Each row has a name. Each piece below is followed by the name of the row it came from, unless a question asks for something else. Each question is about the rows just above it.

[138 117 157 111 144 143 140  79  83  83 106 100  81 115 147] = B
[111 126 156 116 142 141 145  69  87  78 105  98  78 111 151] = M
[145 138  98 144 108 111 113 172 178 171 152 155 177 137 111] = Y
[112 126 159 113 140 142 142  74  87  82 104 100  80 111 151] = X
[144 133  97 140 113 113 110 182 173 176 153 157 179 143 106] = U
[178 170 152 138 115 115 110 185 168 176 152 157 178 145 104] = G
Which row holds [111 137 177 155 152 171 178 172 113 111 108 144] read backwards?
Y
which: [138 115]
G
Print row U.
[144 133  97 140 113 113 110 182 173 176 153 157 179 143 106]
[137 177 155 152 171 178 172] is which row, read backwards?
Y
Print row X.
[112 126 159 113 140 142 142  74  87  82 104 100  80 111 151]
Which row holds [178 171 152]?
Y

[131 125 129 146 100 123 125 121 131 129 147 191 155 126 130 123 135 117
 130 125] : J
[131 125 148 128 127 123 125 121 101 109  83 130 110 129 142 171 134 114
 127 124] : Q
[117 130 100 123 129 146 131 101 129 109 142 121 130 110 171  83 127 135
 130 152] : P
Where do [100 123 129 146] appear?
P
Print row J.
[131 125 129 146 100 123 125 121 131 129 147 191 155 126 130 123 135 117
 130 125]
which: [101 129 109 142 121 130 110 171  83]
P

[149 101 102 101 135]  E
[104 104 104 126 144]  R
[178  98  99  97 155]  L
[104 126 104 104  78]  H
[126 104 104 104 119]  F
Which row holds [126 104 104 104 119]?
F
Print row H.
[104 126 104 104  78]
Which row holds [104 104 104 126]?
R

[118  77 143 128 109 152] = Z
[ 48 143 110 109 128 115] = D
[128  48 143 107 125 162] = A
[128  48 143 107 125 154] = K
[128  48 149 107 125 162] = S
[ 88 161 146 116 117 114] = W
[128  48 143 107 125 154] is in which row?
K
The row with [ 48 143 110 109 128 115] is
D
Print row K.
[128  48 143 107 125 154]
The row with [128  48 149 107 125 162] is
S

[130 155 153 152 129 148 156 158 153 150 162 155 127 153 158 151] -> gigad
[139 131 138 158 136 161 129 130 133 103  92 132 118 131  92 128] -> kud
[129  81 110  83 127 176  81  83  83 133 156  82 154  83 155  92] -> vufaz
[129 142 151 139 131 158 142 141 141 161 163 141 130 155  83  92] -> sosen
[124 192 172 189 124 130 191 191 192 158 147 190  97 192 143 184] -> Nozod
[129 139 158 136 131 161 138 140 137 162 165 138 132 138 162 143] -> nen
[130 165 166 162 130 156 166 165 164 161 162 164 120 165 160 164] -> vere
[129 139 158 136 131 161 138] is in which row?
nen
Which row holds [ 92 155  83 154  82] read backwards?
vufaz
[ 83 155  92] is in which row?
vufaz
which: [142 151 139 131 158 142 141 141 161 163]
sosen
which: [148 156 158 153 150]
gigad
The row with [129 142 151 139 131 158 142 141 141 161] is
sosen
Print row kud.
[139 131 138 158 136 161 129 130 133 103  92 132 118 131  92 128]

[149 123 175 109 115 138 123 160 122 143  63 118 133 126 152 112 126] -> N
[149 123 175 109 115 138 123 160 122 143  63 118  93 114 103 109 111] -> T
[149 123 175 109 115 138 123 160 122 143  63 118 133 109 152 112 126] -> V
Print row N.
[149 123 175 109 115 138 123 160 122 143  63 118 133 126 152 112 126]
which: [149 123 175 109 115 138 123 160 122 143  63 118  93 114 103 109 111]
T

[147 133 142 104 125 140 149 143  92  87 130 116 105 122 126 111 156 150
 112 135 126 134 123 126 124 134 112 166 134 147 144 126]  nira
[146 134  93 104 114 122 157 110 105 131 148 139 118 131 165 140 107 102
 132 129 117 116 129 105 135  97  88 126 149 129 128  98]  zogob
[145 108  83  88 107  96 155 116  81 129 138 131 121 145 166 135 112 106
 135 129 131 107 138 124 161 111  98 118 138 118 113 108]  teteb
[146 134  93 104 114 122 157 110 105 131 148 139 118 131 165 140 107 102
 132 129  98 132 130 156 163 144 102 166  64 142 114 133]  veg
[146 134  93 104 114 122 157 110 105 131 148 139 118 131 165 140 107 102
 132 129 117 116  86  97 149 135  88 126 105 123 137 133]  furid
[169 108  83  88 107  96 155 116  81 129 138 131 121 145 166 135 112 106
 135 129 131 107 138 124 161 111  98 118 138 118 113 108]  zef
[ 98 157  72 102 122 133 108  94 174 141 118 130  83 125 133 127 142 106
 144  97 144  89 153 146 129 111 109  91 149 116 116 116]  saka
[146 118 115  92 125 145 145 119  98 115 159 112 120 112 154 106 147 126
 113 126 106 134 127  95 150 128 100 161 139 117 122 131]  gan
[149  94 205 148 120 116 114 178 122 110 126 116 140 127 122 143 147 123
 140 133 100 140 122 149 146 147  98 146 115 135 140 133]  supo
[105 135  97  88 126 149] is in which row?
zogob
Print row zef.
[169 108  83  88 107  96 155 116  81 129 138 131 121 145 166 135 112 106
 135 129 131 107 138 124 161 111  98 118 138 118 113 108]

[167 167 132 127] = Zofi
[ 58  54 166 179] = dedo
[118 101 102 116] = kirus
[58 54 53 59] = Lil
Print row kirus.
[118 101 102 116]
which: [ 54 166]
dedo
[58 54 53 59] is in which row?
Lil
[116 102] is which row, read backwards?
kirus

